Below are the code and all the weights of a small trained network. Each question names an input and a class and asks about switching units off, where a switched-off unit gives its printed mean instead of its output.

import numpy as np


def w(rows, s, z=0):
    codes = np.array(rows[::2]) - 128.0
    scale = np.full(codes.shape[1], s)
    scale[-1] = z or s
    return codes * scale


def f(y):
    return np.maximum(y, 0)


def log_softmax(a):
    a = a - a.max(-1, keepdims=True)
    return a - np.log(np.exp(a).sum(-1, keepdims=True))


def net(x, mask):
    res = np.array(x, float).reshape(1, 5) / 4 @ E
    y = f(res @ A[0][:, :-1].T + A[0][:, -1])
    res = res + np.where(mask, y, B[0][:, -1]) @ B[0][:, :-1]
    return log_softmax(res[-1] @ U[:, :-1].T + U[:, -1])


A, B = {}, {}
E = w([
[145,84,64,208,86,43,124,150,77,151],'x0',
[141,105,163,136,209,71,193,172,160,51],'x1',
[111,255,159,173,157,60,85,191,104,13],'x2',
[156,235,245,156,138,203,205,157,165,135],'x3',
[14,175,61,73,166,155,79,208,91,114],'x4',
],0.0088)
A[0] = w([
[60,255,203,97,198,143,124,195,148,16,124],'N0',
[108,136,138,130,166,65,155,216,76,140,57],'N1',
[114,86,158,47,116,131,105,73,142,147,109],'N2',
[179,135,191,110,76,163,140,88,172,119,105],'N3',
[158,117,178,100,76,163,118,37,165,197,91],'N4',
[119,163,137,186,118,94,144,224,91,116,133],'N5',
[106,77,77,125,146,112,128,101,161,152,122],'N6',
[198,174,159,187,72,71,79,102,83,70,165],'N7',
[148,197,205,175,68,173,165,138,99,196,210],'N8',
[82,95,51,100,98,107,62,128,51,135,115],'N9',
[42,175,28,114,142,88,12,152,75,54,250],'N10',
[168,119,173,94,107,161,103,20,147,184,202],'N11',
[103,172,79,139,94,193,129,118,122,193,198],'N12',
],0.0087,0.0018)
B[0] = w([
[238,190,250,179,157,174,177,77,136,23,252],'N0',
[128,120,147,123,156,159,141,73,154,129,167],'N1',
[123,148,155,141,160,143,153,115,123,129,168],'N2',
[80,134,101,155,163,134,160,124,171,160,176],'N3',
[55,83,96,122,162,146,132,103,205,174,192],'N4',
[142,161,163,116,178,164,173,77,138,121,181],'N5',
[148,166,143,140,115,135,125,105,100,108,170],'N6',
[166,197,196,144,189,140,187,93,108,67,184],'N7',
[127,109,132,88,120,62,86,215,33,131,197],'N8',
[74,111,74,118,108,125,104,178,144,180,199],'N9',
[103,70,103,68,126,68,82,223,115,166,230],'N10',
[120,106,114,130,139,160,144,107,242,160,193],'N11',
[119,103,139,70,158,113,106,167,130,144,173],'N12',
],0.011,0.017)
U = w([
[163,148,159,177,146,167,174,25,152,99,203],'0',
[71,101,37,104,128,129,91,175,144,209,97],'1',
[165,135,59,193,5,133,76,115,92,93,2],'2',
[148,135,142,100,139,123,101,191,58,102,128],'3',
],0.014,0.0052)

Each question gives the input, the list of numbers given to net, and the class t.
The units are the neurons (one row each of A and B). Each row of codes is followed by its name. A weight is (code - 128) times the scale printed after its matrix; where a second scale follows, it is the last column's (A, B and U).
mask holds one flag per neuron, in row order. A switched-off neuron (its flag False) gives its mean, the last column of its row in B, instead of its output. The means were averaged over made-up inputs and are rounded, as every weight is.
A unit's drop is (log p(t) with every unit on - log p(t) with that unit switched off) / (log p(t) with every unit on - log p(t) with every unit switched off).
The circuit of an input: a set's keep is (log p(t) with only the set's units on - log p(t) with every unit switched off) / (log p(t) with every unit on - log p(t) with every unit switched off). Starting from the 12 units with the biggest drops (on a tie, the unit counted first), units are removed one at a time, each time the one whose removal leaves the highest keep (on an exact tie, the one counted first), for as long as the keep stays at least 0.8.
circuit, biggest first: the units of the circuit, biggest drop first
k most important neurons: the k neurons with the biggest drops, biggest first
drop when u is switched off: that unit's drop, to one decimal
input [7,-8,4,5,-6], class 3: circuit, biggest first -> N8
input [3,8,-4,6,-4], class 1: 2 most important neurons -> N0, N7
input [1,-1,6,-7,3], class 1: 2 most important neurons -> N9, N10
input [-3,8,7,-4,8], class 0: 2 most important neurons -> N0, N1
input [-4,-8,3,1,-7], class 1: 3 most important neurons -> N0, N8, N4
input [-5,-3,7,2,8], class 0: 2 most important neurons -> N0, N8
input [8,0,4,7,8], class 0: 2 most important neurons -> N0, N5
input [8,5,-8,2,1], class 1: 2 most important neurons -> N0, N7
input [4,7,-5,-2,3], class 1: 2 most important neurons -> N0, N7
input [8,-5,1,2,-1], class 3: drop when N4 is switched off -> 0.1
input [-1,-5,-5,-2,-3], class 1: drop when N0 is switched off -> 0.7
input [2,2,8,5,8], class 0: drop when N0 is switched off -> 1.7
